Here is a tiny trained network, its code and every weight. The questions are about switching its units off for an input and a class, where a switched-off unit gives its printed mean instead of its output.

import numpy as np


def w(rows, s, z=0):
    codes = np.array(rows[::2]) - 128.0
    scale = np.full(codes.shape[1], s)
    scale[-1] = z or s
    return codes * scale


def norm(h):
    return h / np.sqrt((h * h).mean(-1, keepdims=True) + 1e-5)


def f(y):
    return y / 2 * (1 + np.tanh(0.7978845608 * (y + 0.044715 * y**3)))


def log_softmax(a):
    a = a - a.max(-1, keepdims=True)
    return a - np.log(np.exp(a).sum(-1, keepdims=True))


def net(x, mask):
    res = np.array(x, float).reshape(1, 8) / 4 @ E
    u = 0
    for l in range(3):
        y = f(norm(res) @ A[l][:, :-1].T + A[l][:, -1])
        res = res + np.where(mask[u : u + 11], y, B[l][:, -1]) @ B[l][:, :-1]
        u += 11
    return log_softmax(norm(res)[-1] @ U[:, :-1].T + U[:, -1])


A, B = {}, {}
E = w([
[118,122,131,138,122,131,141,123,106],'x0',
[94,172,152,162,185,159,168,104,168],'x1',
[120,179,99,117,77,49,155,97,157],'x2',
[127,159,138,112,122,143,116,123,109],'x3',
[127,136,131,126,126,132,129,125,120],'x4',
[122,83,254,94,170,74,93,90,142],'x5',
[241,123,158,141,97,159,180,76,111],'x6',
[101,116,130,4,157,151,198,155,150],'x7',
],0.0098)
A[0] = w([
[142,92,105,94,94,89,74,152,112,56],'0.n0',
[4,138,100,127,144,96,56,175,123,3],'0.n1',
[128,81,102,88,100,98,88,186,85,59],'0.n2',
[74,170,143,173,199,138,149,140,185,39],'0.n3',
[86,108,187,106,158,74,86,111,123,87],'0.n4',
[93,147,26,135,121,163,117,157,111,73],'0.n5',
[81,193,111,112,81,37,127,106,160,73],'0.n6',
[115,85,136,133,166,212,59,178,125,57],'0.n7',
[108,154,109,210,146,101,19,122,123,34],'0.n8',
[116,139,132,96,129,131,138,135,132,66],'0.n9',
[84,107,96,50,171,127,150,156,133,48],'0.n10',
],0.015,0.0035)
B[0] = w([
[98,187,144,142,149,188,113,67,107,176],'0.n0',
[238,71,120,119,159,178,168,87,189,254],'0.n1',
[86,180,118,139,122,147,107,32,131,191],'0.n2',
[89,188,103,126,120,192,75,30,94,197],'0.n3',
[122,160,129,179,163,136,60,221,187,210],'0.n4',
[103,144,155,177,178,130,61,202,197,243],'0.n5',
[110,80,92,138,197,66,146,128,45,223],'0.n6',
[112,76,67,127,194,31,158,126,29,215],'0.n7',
[92,107,189,122,7,120,208,145,117,236],'0.n8',
[121,98,126,141,88,101,141,123,124,135],'0.n9',
[99,89,165,106,12,117,175,140,111,201],'0.n10',
],0.018,0.0095)
A[1] = w([
[100,104,153,105,57,135,148,128,131,66],'1.n0',
[143,120,145,111,121,146,122,160,138,59],'1.n1',
[107,116,114,48,110,140,151,152,133,22],'1.n2',
[165,159,120,119,111,118,117,127,118,35],'1.n3',
[144,155,135,139,161,126,160,131,126,135],'1.n4',
[197,135,150,161,115,141,133,123,107,105],'1.n5',
[253,124,129,107,134,153,153,104,153,54],'1.n6',
[152,145,71,126,157,89,159,145,98,2],'1.n7',
[166,154,111,94,121,90,129,132,93,55],'1.n8',
[114,147,46,127,105,155,128,165,131,26],'1.n9',
[119,176,120,131,149,180,119,60,107,31],'1.n10',
],0.016,0.0025)
B[1] = w([
[152,176,131,134,28,91,159,92,168,221],'1.n0',
[135,220,51,88,162,98,142,125,143,130],'1.n1',
[156,160,175,220,38,142,226,173,128,156],'1.n2',
[81,89,116,165,168,174,163,97,159,122],'1.n3',
[185,120,68,91,154,137,127,167,70,157],'1.n4',
[175,46,122,154,108,167,158,173,115,194],'1.n5',
[149,43,137,115,156,117,143,55,250,203],'1.n6',
[85,53,92,106,147,99,124,138,64,188],'1.n7',
[78,97,129,158,194,191,194,109,197,139],'1.n8',
[95,215,168,195,188,203,143,217,153,158],'1.n9',
[156,126,64,49,79,127,15,45,121,254],'1.n10',
],0.011,0.0056)
A[2] = w([
[141,109,208,106,140,111,93,120,121,6],'2.n0',
[138,174,106,106,149,45,144,101,170,11],'2.n1',
[137,155,151,130,167,133,43,227,180,30],'2.n2',
[117,132,107,127,130,134,142,147,105,95],'2.n3',
[108,104,111,99,180,102,160,140,51,100],'2.n4',
[125,160,186,136,73,148,180,178,109,95],'2.n5',
[102,124,132,5,137,157,175,154,146,77],'2.n6',
[123,118,235,91,155,78,89,109,142,14],'2.n7',
[143,145,123,159,172,145,127,145,77,209],'2.n8',
[123,208,131,119,122,181,109,93,108,29],'2.n9',
[189,96,111,116,167,158,170,113,200,38],'2.n10',
],0.017,0.0016)
B[2] = w([
[61,202,37,89,142,168,189,161,170,149],'2.n0',
[84,52,165,133,120,138,94,181,42,130],'2.n1',
[198,220,175,164,193,72,43,122,234,254],'2.n2',
[116,141,145,118,140,111,113,139,138,141],'2.n3',
[112,117,165,115,183,19,132,121,109,244],'2.n4',
[138,191,75,1,76,44,168,193,157,232],'2.n5',
[131,134,107,241,46,134,186,171,96,143],'2.n6',
[106,145,48,208,133,192,141,177,143,168],'2.n7',
[84,134,110,119,126,59,118,115,174,195],'2.n8',
[152,117,139,103,51,113,24,98,90,194],'2.n9',
[164,71,164,57,171,167,124,117,166,254],'2.n10',
],0.015,0.0074)
U = w([
[145,132,109,91,129,59,121,97,199,254],'0',
[133,169,122,136,8,106,254,187,156,103],'1',
[117,222,106,196,217,151,78,226,221,116],'2',
[71,95,88,129,226,44,171,120,51,88],'3',
[196,63,116,87,182,197,183,87,204,83],'4',
[91,200,96,113,92,192,57,24,84,88],'5',
],0.0084,0.0095)

Each question gives the input, the list of numbers given to net, and the class t.
The units are the neurons (one row each of A and B). Each row of codes is followed by its name. A weight is (code - 128) times the scale printed after its matrix; where a second scale follows, it is the last column's (A, B and U).
mask holds one flag per neuron, layer by layer. A switched-off neuron (its flag False) gives its mean, the last column of its row in B, instead of its output. The means were averaged over made-up inputs and are rounded, as every weight is.
A unit's drop is (log p(t) with every unit on - log p(t) with that unit switched off) / (log p(t) with every unit on - log p(t) with every unit switched off).
The circuit of an input: a set's keep is (log p(t) with only the set's units on - log p(t) with every unit switched off) / (log p(t) with every unit on - log p(t) with every unit switched off). Starting from the 12 units with the biggest drops (on a tie, the unit counted first), units are removed one at a time, each time the one whose removal leaves the highest keep (on an exact tie, the one counted first), for as long as the keep stays at least 0.8.
units of the circuit, in order: the units of the circuit, biggest drop first
k most important neurons: the k neurons with the biggest drops, biggest first
top k neurons in layer l: the k neurons of layer l with the biggest drops, biggest first
input [-6,0,3,4,2,5,5,3], class 2: 3 most important neurons : (0.n1; 0.n8; 0.n4)
input [-7,-3,-1,5,0,-8,-4,-8], class 1: units of the circuit, in order : (0.n8)
input [2,-2,-8,-4,5,6,4,-5], class 3: units of the circuit, in order : (0.n7; 2.n2)
input [-3,0,-3,-7,-1,3,6,-3], class 4: 2 most important neurons : (0.n5; 0.n8)
input [4,6,4,-3,-7,-6,-8,-6], class 4: units of the circuit, in order : (0.n1; 2.n10)
input [2,-4,-6,5,1,-3,3,-6], class 1: 2 most important neurons : (0.n8; 0.n6)
input [7,5,-2,2,-1,7,-2,-6], class 2: 4 most important neurons : (0.n4; 0.n10; 2.n2; 2.n7)
input [-2,-8,2,-6,6,7,6,-2], class 5: 2 most important neurons : (0.n0; 0.n1)
input [-8,4,-4,5,4,6,7,0], class 4: top 2 neurons in layer 0 : (0.n5; 0.n6)
input [1,0,7,8,-6,-1,4,-7], class 1: 3 most important neurons : (0.n8; 0.n7; 1.n0)
input [3,-7,-4,-6,-1,-1,-3,-7], class 1: 2 most important neurons : (0.n8; 0.n3)
input [0,-3,-5,1,-4,-1,-5,-6], class 1: top 2 neurons in layer 0 : (0.n8; 0.n6)
input [8,-7,4,-5,-2,2,6,-5], class 5: 3 most important neurons : (0.n1; 0.n0; 0.n8)
input [-5,-8,8,0,0,-2,-4,1], class 3: 2 most important neurons : (0.n6; 0.n3)
input [-4,0,1,-6,5,-3,-6,4], class 4: units of the circuit, in order : (0.n1)
input [-5,-1,3,5,-4,5,-7,-6], class 4: top 2 neurons in layer 0 : (0.n1; 0.n10)
input [2,-8,-6,4,4,0,1,-4], class 5: 3 most important neurons : (0.n2; 0.n0; 0.n6)
input [-1,-2,0,-3,-5,-6,3,5], class 2: 3 most important neurons : (0.n5; 0.n8; 2.n2)
input [8,-3,8,2,-2,8,-2,7], class 2: 3 most important neurons : (0.n4; 0.n8; 0.n7)
input [0,5,8,6,0,3,-4,2], class 3: units of the circuit, in order : (0.n6)
input [1,6,-6,-4,2,5,7,-5], class 4: 3 most important neurons : (0.n6; 0.n5; 0.n8)
input [3,6,2,7,0,-4,-1,5], class 5: 3 most important neurons : (0.n3; 0.n8; 0.n4)
input [3,-7,-7,3,-6,2,1,0], class 3: 2 most important neurons : (0.n7; 0.n3)
input [3,-4,-8,-7,5,-7,6,-1], class 3: units of the circuit, in order : (0.n7; 0.n1)
input [7,-6,7,2,1,-2,1,-6], class 3: top 3 neurons in layer 0 : (0.n6; 0.n10; 0.n3)
input [0,5,2,5,5,6,8,-7], class 4: top 2 neurons in layer 1 : (1.n6; 1.n5)
input [-3,2,-5,4,2,-2,6,-8], class 1: top 2 neurons in layer 0 : (0.n1; 0.n8)
input [3,2,7,1,5,4,-7,5], class 3: units of the circuit, in order : (0.n6)
input [-7,1,-4,4,-3,-5,-1,3], class 2: top 4 neurons in layer 0 : (0.n5; 0.n6; 0.n8; 0.n1)
input [-3,3,-8,-6,1,6,7,5], class 3: top 3 neurons in layer 0 : (0.n1; 0.n5; 0.n7)
